Each row has a class, written after it.
0,1,6,30,-19,-10,-5,-3,-3,-9,13,15,-8,17,-22,-11,11,-29,-18,-11,7,-21,50,-11,25,3,-6,16,-12,12,-25,2,5  k_759
2,33,-19,-15,1,9,-22,-12,-28,33,2,29,-5,24,-27,5,63,17,38,37,-5,24,-39,6,1,24,-35,-25,4,22,-31,12,-23  k_67
13,9,42,-9,-27,34,0,-40,23,9,-15,5,9,0,-19,-35,-45,-12,-26,5,-1,13,33,-12,-35,-7,6,18,-35,-19,24,-43,10  k_632
-22,3,-17,-22,-10,-8,-14,24,12,-16,-2,-14,-2,-21,18,15,-11,-11,5,-9,-5,-3,13,9,-2,23,11,-8,-2,-5,9,6,5  k_820
8,-3,-23,-21,-1,-10,-5,-28,-11,7,15,-10,-18,-3,5,-34,25,-1,44,25,30,39,-19,0,-23,15,-3,0,25,26,2,11,-43  k_209
12,5,15,0,9,12,1,5,21,22,3,26,44,17,5,-8,-26,-2,8,-5,13,30,39,-15,12,-14,21,-16,8,-10,-4,28,24  k_67
-1,-21,-9,-27,8,-24,-5,18,-30,7,8,-3,-27,-2,-3,7,40,11,30,13,12,9,-20,-5,-15,26,-13,10,17,22,-2,-7,-7  k_268
-8,23,17,-15,-17,-7,-12,-6,-9,-23,7,0,5,-9,21,5,-24,7,7,23,2,-24,47,-1,-13,13,-9,6,2,-18,40,-26,36  k_354
27,26,27,-16,-22,-38,2,54,3,-25,-7,-5,-16,-21,22,-38,-35,11,-34,-26,-24,-20,47,-7,9,8,51,-11,48,-23,24,6,12  k_67
-8,-5,-7,-36,14,12,17,2,-34,-4,0,22,6,5,49,15,0,27,29,-12,-31,-34,-27,25,9,-10,19,-15,37,-4,5,-2,28  k_836
-21,-7,11,16,22,25,6,-24,-8,9,-5,-7,23,-5,10,46,34,36,17,27,-8,-10,-24,21,0,0,-5,25,-13,17,6,-27,15  k_67
-4,-24,11,-23,-7,0,22,-8,22,29,-8,0,-12,11,45,15,-11,36,29,15,3,2,6,-9,11,23,30,7,2,42,4,5,27  k_632
-6,8,-60,3,0,-12,-1,59,2,0,-17,-11,-33,-20,2,-3,14,17,5,14,20,24,-52,-3,8,36,-5,-29,50,-10,-3,9,-25  k_67
42,2,-8,-2,32,-13,-4,-3,-28,-56,52,12,9,-27,-14,-45,59,-39,25,19,-14,25,12,7,-10,-33,-40,-2,38,-43,-3,-33,17  k_633
-29,17,-19,-27,-41,4,27,-17,-15,19,-8,0,0,10,51,34,-3,26,14,22,-25,-8,-12,7,-21,-32,-2,14,-2,33,29,1,-3  k_209
-3,14,0,-13,3,7,22,-34,-19,-19,5,24,-2,15,-47,12,32,1,22,0,-2,30,19,4,6,-7,21,9,-2,2,-14,4,5  k_804
11,-19,10,-46,-7,-7,16,15,-6,0,-20,-6,-18,-26,-10,8,18,-1,17,-31,-11,23,44,-19,-13,-13,29,18,21,12,2,-8,10  k_268
17,-8,25,-33,-6,35,14,-57,-18,11,6,11,1,-11,29,1,11,6,48,15,-26,-14,30,7,-36,-29,6,34,-21,13,6,-38,5  k_209
4,-13,41,-35,6,-28,12,-35,-37,0,25,23,-24,25,8,-43,19,18,28,-13,-2,-10,36,-11,2,16,39,34,31,40,-6,-11,13  k_632
-1,39,11,-8,-14,-30,-23,26,-6,-33,16,-39,-3,23,27,5,-5,-3,8,4,39,-23,12,-19,8,-25,-5,-2,28,-9,-1,21,-70  k_820
1,-22,-13,-5,-14,22,1,27,19,-10,-14,-32,-4,-17,33,-10,-25,6,0,20,-30,-15,-42,14,-16,-75,22,37,11,-34,17,-12,0  k_836
19,3,-15,-20,-19,-16,1,15,-19,-15,4,-5,-49,7,-21,-35,17,23,15,23,29,33,-37,12,-16,25,-31,0,52,-29,12,-5,-29  k_354
4,27,-2,7,0,-22,-16,-26,-34,-4,21,2,-7,-3,-18,-1,48,14,8,37,-5,-7,-27,22,13,39,-21,4,20,3,18,5,-10  k_58
-20,11,-6,-19,-10,4,-33,-17,-23,6,-26,-16,-19,-19,-49,-21,78,-6,-9,-14,9,8,-37,17,-12,42,-30,6,1,59,-19,-34,-37  k_245
-10,-21,17,2,18,-3,-7,-33,-29,-24,-22,-2,6,10,-15,0,-12,6,41,15,7,18,-10,26,-1,-38,29,6,11,21,-5,-13,12  k_820
-27,23,-26,-23,-13,-5,-22,3,-6,-20,0,-31,16,-30,21,78,-3,27,20,22,1,12,-15,-14,-28,-8,-12,3,12,9,-2,-15,-16  k_268
16,17,64,17,0,6,6,-38,-10,-8,-6,8,36,48,-36,-18,53,1,-2,15,7,8,17,19,2,-23,2,17,-51,39,16,-20,-4  k_632
25,-10,4,-20,8,-15,15,-13,-4,5,-31,-19,-5,-10,9,36,42,25,41,23,22,10,-5,1,-2,15,10,-4,-1,49,-1,2,-43  k_632
26,-2,-10,-12,39,23,-17,29,-2,27,5,25,6,7,-6,12,62,-18,25,33,-8,6,-14,-14,-15,47,20,0,-78,40,-26,3,2  k_820
11,25,-17,20,12,-14,12,9,-27,-28,-21,-24,13,7,-22,42,55,-3,2,50,27,-3,-29,0,11,-23,-25,3,8,23,8,-10,-25  k_759
-15,-9,-1,-26,-45,-5,-1,38,16,16,-29,6,-20,22,-15,-20,-32,3,-16,-16,-3,-5,5,9,-3,23,-9,0,-14,-13,-1,12,-4  k_354
11,-3,28,-6,3,12,-7,-13,23,-4,8,-46,9,-13,61,24,-25,2,14,51,-9,-11,1,-2,-24,-62,-12,15,-14,-15,44,-16,4  k_820
-20,26,16,29,-50,-35,-9,41,11,-19,-34,-27,-14,46,-13,5,-33,25,8,39,19,-30,-12,10,10,-1,24,3,-23,9,11,2,-16  k_803
2,-19,10,-7,55,23,8,-21,-23,21,0,-9,12,-22,31,28,18,38,47,-17,8,-20,-42,2,-1,-7,43,15,29,6,-3,7,-2  k_209
0,33,3,-9,11,8,-10,10,-30,-48,13,2,-15,31,-19,-28,1,-8,3,0,19,5,-8,-3,-14,-28,-28,-21,17,-44,10,-18,-1  k_354
-22,-13,20,-25,-15,-11,-22,-18,-19,7,-3,16,-1,10,-6,7,-53,4,14,-27,19,1,26,-3,-22,12,-10,-4,29,-3,-21,-18,12  k_759
-1,7,30,-34,-18,-5,4,-39,-4,-26,12,-6,20,-11,4,28,-19,9,19,14,-23,16,50,8,-16,-21,10,14,4,-7,24,-9,44  k_268
-15,12,-22,23,32,22,0,0,9,-13,12,-24,32,17,32,54,3,7,24,28,-14,7,-53,-6,-18,-114,-14,3,-37,-12,-6,5,-18  k_245
7,-6,-17,6,54,3,-24,15,-21,-7,11,-30,-26,-19,-16,-11,55,-20,-2,-11,17,1,-49,-20,2,-17,-21,-4,36,-17,0,7,-28  k_58
30,-3,25,-31,-6,-32,0,31,-2,17,-4,-11,-41,10,24,-57,-30,-5,10,2,-4,-38,14,-21,30,13,29,-25,33,-3,7,31,-2  k_268
2,2,2,-14,17,11,5,22,2,19,37,13,-16,8,10,-37,39,-5,8,9,-39,5,-23,-9,-20,1,-15,15,-19,-13,8,-31,43  k_209
21,-14,16,-38,35,-30,6,35,2,0,10,-8,24,-10,2,-21,6,-21,38,7,11,-13,26,5,11,0,1,2,35,-39,25,4,31  k_759
23,16,0,-3,13,22,7,38,16,14,-1,6,38,-12,-11,-17,15,-24,-30,4,10,-22,-3,-10,6,43,-1,5,-24,-22,17,-6,20  k_209
-3,34,11,4,18,-12,-9,23,-42,-42,10,7,7,23,-21,-22,-6,1,-44,-35,42,5,-21,-13,-8,22,-4,-25,55,-3,-9,-30,-16  k_759
-26,-3,-8,-10,-20,19,-19,-20,10,-2,-7,3,5,-4,3,7,-40,6,3,-19,2,29,13,9,-20,-9,6,-12,9,-4,-13,10,-2  k_67
1,22,19,-30,9,-9,7,9,-8,-6,7,-2,24,-16,11,14,19,16,12,17,-4,-6,15,-7,-10,2,19,15,15,2,28,-31,11  k_804
-23,-14,-11,4,-18,2,-33,-12,-10,-24,-19,-8,-34,-20,-9,32,-31,3,41,-1,25,-8,34,-7,-17,-9,-16,8,5,-22,-16,-20,5  k_354
23,27,54,-20,-15,27,-27,-46,-15,-22,20,7,-6,-8,-22,-29,29,-17,-4,-13,-27,6,55,-5,-32,-13,16,16,-18,-1,-3,-20,23  k_633
14,-11,-14,-16,-47,-37,-3,59,3,-3,-13,-17,-53,0,10,-43,-15,14,2,-1,39,-11,-7,3,7,43,23,16,63,-25,18,20,-31  k_836
-21,-3,4,23,-32,5,7,-7,39,-5,-2,-38,1,4,40,52,-21,25,26,22,4,-2,14,-11,-9,-54,-9,18,-10,4,4,-13,-18  k_803
9,-21,11,-27,-11,20,17,34,30,50,-18,-5,-15,-24,57,20,10,38,6,1,-38,-17,11,-3,-8,20,37,23,-14,26,9,-4,14  k_67
-34,-3,-10,6,2,-1,-23,-38,-19,-40,17,-8,-3,-28,-3,2,-18,0,-5,2,-13,11,-2,8,-17,-2,-22,12,28,-7,0,-56,19  k_58
29,-22,10,-11,-20,-7,8,17,10,11,10,1,-42,12,-7,-26,42,-4,19,-4,-28,5,9,-1,14,-17,11,18,-3,1,-32,36,-3  k_633
18,7,1,-30,9,-20,-21,-19,-23,18,38,11,-15,13,-1,-34,12,4,21,30,19,8,-26,-16,-11,26,-34,3,40,3,-17,-1,-8  k_245
-17,-9,-18,-13,-18,-24,-11,37,9,-19,4,-5,-3,-5,-1,9,-7,-9,-4,-19,2,29,-10,4,-16,-32,-48,-15,27,-33,10,-12,19  k_632
-12,-4,-37,-12,-37,12,-2,79,17,16,9,-10,-56,6,44,9,13,17,26,-29,20,-28,0,-21,12,20,6,8,7,-16,-24,14,-43  k_268
-7,-29,31,24,-26,-2,20,15,41,8,-6,-22,23,13,16,10,-29,37,-16,18,9,-13,-3,0,24,-5,23,47,18,14,1,-9,33  k_803
-6,-11,24,16,-3,12,29,-5,-8,19,-5,12,0,-14,40,9,-6,4,-29,-13,-15,-52,23,6,18,27,11,19,-11,6,34,-27,20  k_820
-20,-9,12,-38,-17,-18,-13,35,-1,42,-21,-25,-33,15,33,7,-34,28,24,-11,0,-42,-31,1,0,-10,10,-2,34,-8,4,27,-14  k_759
-15,30,8,-20,11,-14,-7,0,-21,-3,25,-12,-41,14,17,14,33,29,37,-30,-3,17,-6,-15,-14,-2,9,-29,17,0,2,12,-33  k_268
12,32,-15,21,9,-2,0,32,-8,-24,2,2,1,10,-24,-4,35,-16,-10,18,3,-7,-13,-4,14,15,15,4,-29,-5,-8,2,-29  k_820
-18,-9,16,-18,5,-14,11,-20,8,-4,-41,-14,22,5,-27,2,-52,1,8,19,9,8,6,-1,8,31,16,-18,-13,16,3,-17,13  k_268
-2,-5,-4,-17,7,-15,-16,20,2,16,12,-13,-8,11,9,-38,20,-2,-6,12,4,12,-52,5,-8,36,-13,-23,8,16,-2,18,-19  k_633
-6,4,18,-11,-26,-12,14,30,10,11,-8,-22,-3,1,25,-23,-8,29,-5,28,-11,-33,-19,9,17,25,6,20,11,5,26,-32,-1  k_268
15,1,-6,-17,-17,-6,6,46,21,20,-2,9,-36,-17,41,-1,12,14,30,-3,-53,-13,25,7,4,-11,12,-17,-19,-22,23,15,26  k_354
3,35,26,4,-8,-18,12,-48,-27,-22,-18,14,33,25,-31,26,-4,3,-14,-1,2,11,26,14,20,4,-13,-30,5,16,8,8,-11  k_58
9,34,34,-5,-21,-34,-10,-5,-8,1,18,23,15,26,5,-22,5,-1,10,-13,14,1,72,-24,14,9,18,-4,28,5,11,10,2  k_836
2,-25,8,-3,9,25,28,8,12,26,-48,15,12,13,-45,18,12,2,3,4,-38,-7,-15,17,11,18,10,20,-69,7,-22,-25,11  k_58
-29,-15,1,-19,-37,1,-26,-2,-4,15,14,14,-43,2,47,-8,-25,26,30,-21,-12,-24,5,19,-19,17,16,4,-2,6,2,-2,11  k_632
-11,-5,-12,-34,53,-23,-8,32,-14,8,19,-2,26,-24,22,21,16,-2,32,7,-21,-52,-2,-16,25,14,31,16,29,0,-10,13,45  k_759
-12,2,45,5,-26,12,27,9,26,17,2,-17,-15,41,17,-36,13,-5,-24,14,-9,-51,29,-5,30,20,13,35,-43,11,23,-1,25  k_633
-13,-3,-1,-27,7,0,0,-7,-23,-19,-5,23,-10,10,-26,-36,-10,1,14,-24,-18,2,7,9,1,7,14,-4,12,-7,-21,-12,10  k_354
-25,-10,1,-22,22,16,-1,36,4,11,-27,5,19,27,-29,11,-1,0,26,-15,1,-1,-24,1,8,7,21,11,-28,-3,-37,-9,-3  k_820
-22,10,10,19,-38,-38,-30,-17,-23,-31,0,-6,27,-1,-16,4,-32,-31,-57,13,14,-32,24,6,2,-3,-32,14,21,-7,32,3,22  k_836
48,13,2,-34,51,1,4,71,25,-1,-3,-10,48,-17,42,41,57,21,48,22,-10,8,-3,-15,4,0,34,-18,-1,4,5,0,18  k_836
-5,30,21,18,-26,-17,-19,-1,-10,-15,13,20,10,16,-7,-9,-4,13,-6,1,-11,-3,31,10,24,-3,-10,-10,26,-6,-8,-3,25  k_67
32,1,6,-26,19,-1,17,65,32,-4,-25,-13,24,12,20,1,15,-7,-8,-17,6,14,-2,-17,15,-19,20,-46,-11,32,-19,11,-33  k_804
1,-17,-35,-3,19,19,-20,-4,-29,4,-1,7,6,-27,1,13,31,-8,21,-28,12,-18,-38,23,13,-4,-20,-17,44,3,-38,13,-34  k_759
-1,0,-14,-19,12,7,-1,-7,3,4,10,-3,25,-20,7,57,4,2,24,38,-15,-18,-11,-3,-16,7,-23,5,-10,-19,3,-2,26  k_803
-30,17,22,37,-12,-1,6,-39,-3,-36,0,3,40,40,-16,11,-14,14,14,-6,4,22,33,13,7,-56,41,23,-19,35,-21,-16,-12  k_759
32,3,6,-45,47,10,21,16,15,-16,-17,-32,33,-17,-15,11,82,-2,23,38,-16,31,-14,3,-10,-13,-24,1,-17,15,16,-28,-3  k_354
